Below is a small trained network, with its code and all its weights. Each question gives an input and a class and asks what happens when units are switched off, that is, made to give their printed mean instead of their output.

import numpy as np


def w(rows, s, z=0):
    codes = np.array(rows[::2]) - 128.0
    scale = np.full(codes.shape[1], s)
    scale[-1] = z or s
    return codes * scale


def f(y):
    return np.maximum(y, 0)


def log_softmax(a):
    a = a - a.max(-1, keepdims=True)
    return a - np.log(np.exp(a).sum(-1, keepdims=True))


def net(x, mask):
    res = np.array(x, float).reshape(1, 7) / 4 @ E
    y = f(res @ A[0][:, :-1].T + A[0][:, -1])
    res = res + np.where(mask, y, B[0][:, -1]) @ B[0][:, :-1]
    return log_softmax(res[-1] @ U[:, :-1].T + U[:, -1])


A, B = {}, {}
E = w([
[128,134,132,125,124,132,132,124,120,124],'x0',
[236,254,41,151,97,231,35,34,197,140],'x1',
[99,87,27,74,224,204,31,201,62,31],'x2',
[60,220,174,180,77,58,22,238,200,73],'x3',
[126,131,133,123,122,130,129,125,128,126],'x4',
[131,36,45,5,45,39,87,103,216,133],'x5',
[225,45,179,207,62,51,47,56,22,19],'x6',
],0.0041)
A[0] = w([
[139,152,183,151,74,89,177,97,173,184,89],'N0',
[92,205,171,178,85,76,33,203,168,66,63],'N1',
[187,67,95,92,183,190,214,42,66,162,103],'N2',
[106,111,73,97,188,175,62,181,86,60,30],'N3',
[200,94,163,195,85,79,72,90,59,65,58],'N4',
[69,43,190,124,149,62,197,168,60,119,72],'N5',
[117,175,181,214,190,190,173,145,62,126,106],'N6',
[115,58,64,33,59,60,103,121,198,131,87],'N7',
[142,158,199,162,57,80,192,85,178,195,40],'N8',
[113,185,183,220,204,198,174,151,61,125,91],'N9',
[57,46,189,119,163,62,197,179,63,110,57],'N10',
[171,64,119,99,167,160,213,56,73,161,125],'N11',
[118,157,178,127,73,95,197,108,197,207,98],'N12',
[60,176,101,91,163,169,170,178,186,192,47],'N13',
[254,218,41,157,110,231,35,27,181,147,120],'N14',
[180,64,111,99,176,171,215,47,65,159,115],'N15',
[99,97,74,73,161,144,81,169,111,80,100],'N16',
[52,46,188,117,166,69,191,181,68,110,58],'N17',
[150,151,205,160,50,72,199,80,174,207,9],'N18',
[95,102,72,79,188,171,71,183,99,74,74],'N19',
[141,152,185,148,73,88,179,97,175,191,84],'N20',
[69,190,85,78,160,176,177,170,205,202,24],'N21',
[180,51,108,89,186,171,229,37,60,169,77],'N22',
[140,157,187,154,71,85,182,95,177,187,85],'N23',
[108,187,190,219,200,198,176,152,62,125,81],'N24',
[204,86,164,195,80,73,68,83,47,58,30],'N25',
[111,51,55,27,63,60,105,121,200,130,82],'N26',
[69,185,161,154,93,76,65,201,181,96,120],'N27',
[95,111,70,84,187,176,71,183,102,78,79],'N28',
[249,208,48,155,108,225,42,33,174,143,123],'N29',
[116,191,189,225,201,196,173,149,58,124,74],'N30',
[58,188,96,85,166,174,181,181,194,203,18],'N31',
[108,26,35,6,52,47,105,114,214,132,59],'N32',
[206,68,157,181,64,57,63,82,46,44,6],'N33',
[92,111,75,86,185,168,64,189,97,70,80],'N34',
[140,156,194,153,65,86,188,92,180,197,72],'N35',
[56,194,188,177,95,54,59,214,177,83,84],'N36',
[206,85,164,192,72,67,64,85,50,50,25],'N37',
[115,125,68,97,185,189,55,168,103,78,59],'N38',
[65,199,177,171,88,68,53,208,183,82,96],'N39',
[59,188,95,83,166,174,179,183,196,203,16],'N40',
[94,111,70,87,186,176,69,183,99,75,73],'N41',
],0.0043,0.0021)
B[0] = w([
[173,87,59,186,166,96,172,82,75,84,186],'N0',
[124,47,32,181,36,240,70,183,168,199,191],'N1',
[130,93,64,160,36,205,50,197,158,203,208],'N2',
[184,78,60,203,183,83,194,56,70,74,170],'N3',
[60,66,210,67,200,211,151,72,225,93,195],'N4',
[36,216,118,68,41,89,220,210,118,60,191],'N5',
[194,187,198,76,159,81,42,124,92,191,190],'N6',
[205,196,216,77,182,77,37,111,83,198,190],'N7',
[183,77,46,199,174,89,184,72,62,70,195],'N8',
[202,191,207,67,167,72,40,115,88,196,194],'N9',
[45,224,118,68,37,84,212,210,107,68,190],'N10',
[121,83,57,167,41,207,67,192,165,188,200],'N11',
[177,81,75,185,187,97,171,67,83,77,196],'N12',
[83,53,199,90,207,204,144,53,208,85,180],'N13',
[9,254,138,40,28,41,255,237,93,34,254],'N14',
[126,80,57,167,35,214,52,197,166,203,204],'N15',
[180,108,85,182,158,89,153,89,75,111,167],'N16',
[37,238,114,61,22,72,218,227,99,61,188],'N17',
[191,67,34,217,191,82,202,53,50,51,197],'N18',
[192,85,54,210,174,78,182,62,64,83,173],'N19',
[172,84,59,191,172,95,176,79,73,85,188],'N20',
[64,47,212,78,205,212,157,57,220,69,188],'N21',
[119,63,33,182,6,242,41,220,179,215,208],'N22',
[175,86,58,187,167,97,171,83,74,83,191],'N23',
[202,193,205,65,166,72,39,118,84,196,192],'N24',
[44,50,229,51,224,231,154,50,242,80,199],'N25',
[217,211,224,65,183,71,25,116,77,213,191],'N26',
[152,61,51,179,60,217,59,163,154,197,188],'N27',
[186,83,62,207,175,78,189,63,71,77,173],'N28',
[15,254,139,41,27,41,254,238,92,36,246],'N29',
[215,206,220,47,168,65,22,121,79,211,193],'N30',
[78,45,210,86,211,209,146,50,218,76,185],'N31',
[228,224,240,51,182,63,8,120,68,229,204],'N32',
[64,57,231,62,229,216,149,46,234,86,202],'N33',
[181,79,63,200,170,90,181,68,77,90,175],'N34',
[179,84,53,194,173,91,178,77,67,75,195],'N35',
[146,75,36,170,38,218,51,185,149,211,197],'N36',
[55,55,221,63,220,219,156,56,232,86,201],'N37',
[163,95,69,194,172,74,208,72,72,61,173],'N38',
[146,55,45,177,48,221,60,175,152,202,196],'N39',
[76,47,205,85,210,210,148,49,215,79,185],'N40',
[178,88,66,191,170,86,182,71,78,86,173],'N41',
],0.0036,0.0055)
U = w([
[63,72,208,84,210,214,148,54,224,79,88],'0',
[210,94,44,254,171,58,187,70,45,70,98],'1',
[21,220,127,59,28,64,216,227,98,61,97],'2',
[145,78,54,196,28,235,46,195,158,225,102],'3',
[242,196,224,66,181,55,23,115,74,221,102],'4',
[119,124,134,137,120,120,127,132,136,136,253],'5',
],0.0066,0.0077)

Each question gives the input, the list of numbers given to net, and the class t.
The units are the neurons (one row each of A and B). Each row of codes is followed by its name. A weight is (code - 128) times the scale printed after its matrix; where a second scale follows, it is the last column's (A, B and U).
mask holds one flag per neuron, in row order. A switched-off neuron (its flag False) gives its mean, the last column of its row in B, instead of its output. The means were averaged over made-up inputs and are rounded, as every weight is.
A unit's drop is (log p(t) with every unit on - log p(t) with that unit switched off) / (log p(t) with every unit on - log p(t) with every unit switched off).
The circuit of an input: a set's keep is (log p(t) with only the set's units on - log p(t) with every unit switched off) / (log p(t) with every unit on - log p(t) with every unit switched off). Starting from the 12 units with the biggest drops (on a tie, the unit counted first), units are removed one at a time, each time the one whose removal leaves the highest keep (on an exact tie, the one counted first), for as long as the keep stays at least 0.8.
units of the circuit, in order: the units of the circuit, biggest drop first
top k neurons: the k neurons with the biggest drops, biggest first
drop when u is switched off: that unit's drop, to one decimal
input [2,7,7,-4,0,-8,5], class 4: top 4 neurons : N30, N9, N24, N6
input [0,7,2,2,2,-4,-4], class 2: units of the circuit, in order : N14, N29
input [-3,-7,7,-4,6,8,7], class 4: units of the circuit, in order : N32
input [-2,7,-3,4,-3,-3,-6], class 2: top 2 neurons : N14, N29
input [-8,7,-2,6,3,3,-4], class 2: top 3 neurons : N14, N29, N22
input [7,5,-1,-3,-4,8,4], class 4: units of the circuit, in order : N32, N26
input [2,0,-7,7,7,8,-8], class 0: units of the circuit, in order : N21, N40
input [-4,2,0,-2,-6,7,-5], class 4: units of the circuit, in order : N32, N26
input [-7,-7,1,8,0,-7,6], class 3: units of the circuit, in order : N36, N1
input [-4,-7,2,3,-2,-4,3], class 2: units of the circuit, in order : N17, N10
input [-4,7,-4,8,-5,0,4], class 3: top 4 neurons : N1, N39, N36, N27
input [0,6,6,-8,4,-3,6], class 3: top 3 neurons : N22, N2, N15
input [4,6,-3,3,8,8,-3], class 4: top 3 neurons : N32, N26, N7
input [8,-8,4,0,-8,7,6], class 2: units of the circuit, in order : N17
input [2,-8,3,-6,7,0,-1], class 2: units of the circuit, in order : N17, N10
input [0,1,1,-6,-2,7,-3], class 4: units of the circuit, in order : N32, N26
input [5,1,-8,5,-3,8,1], class 1: drop when N0 is switched off : 0.1
input [3,8,-3,5,0,-2,8], class 0: drop when N33 is switched off : 0.2
input [3,1,6,1,4,-8,3], class 4: drop when N30 is switched off : 0.3
input [3,-7,2,4,6,-8,0], class 4: drop when N26 is switched off : -0.1
input [-1,8,7,5,1,-2,4], class 2: units of the circuit, in order : N14
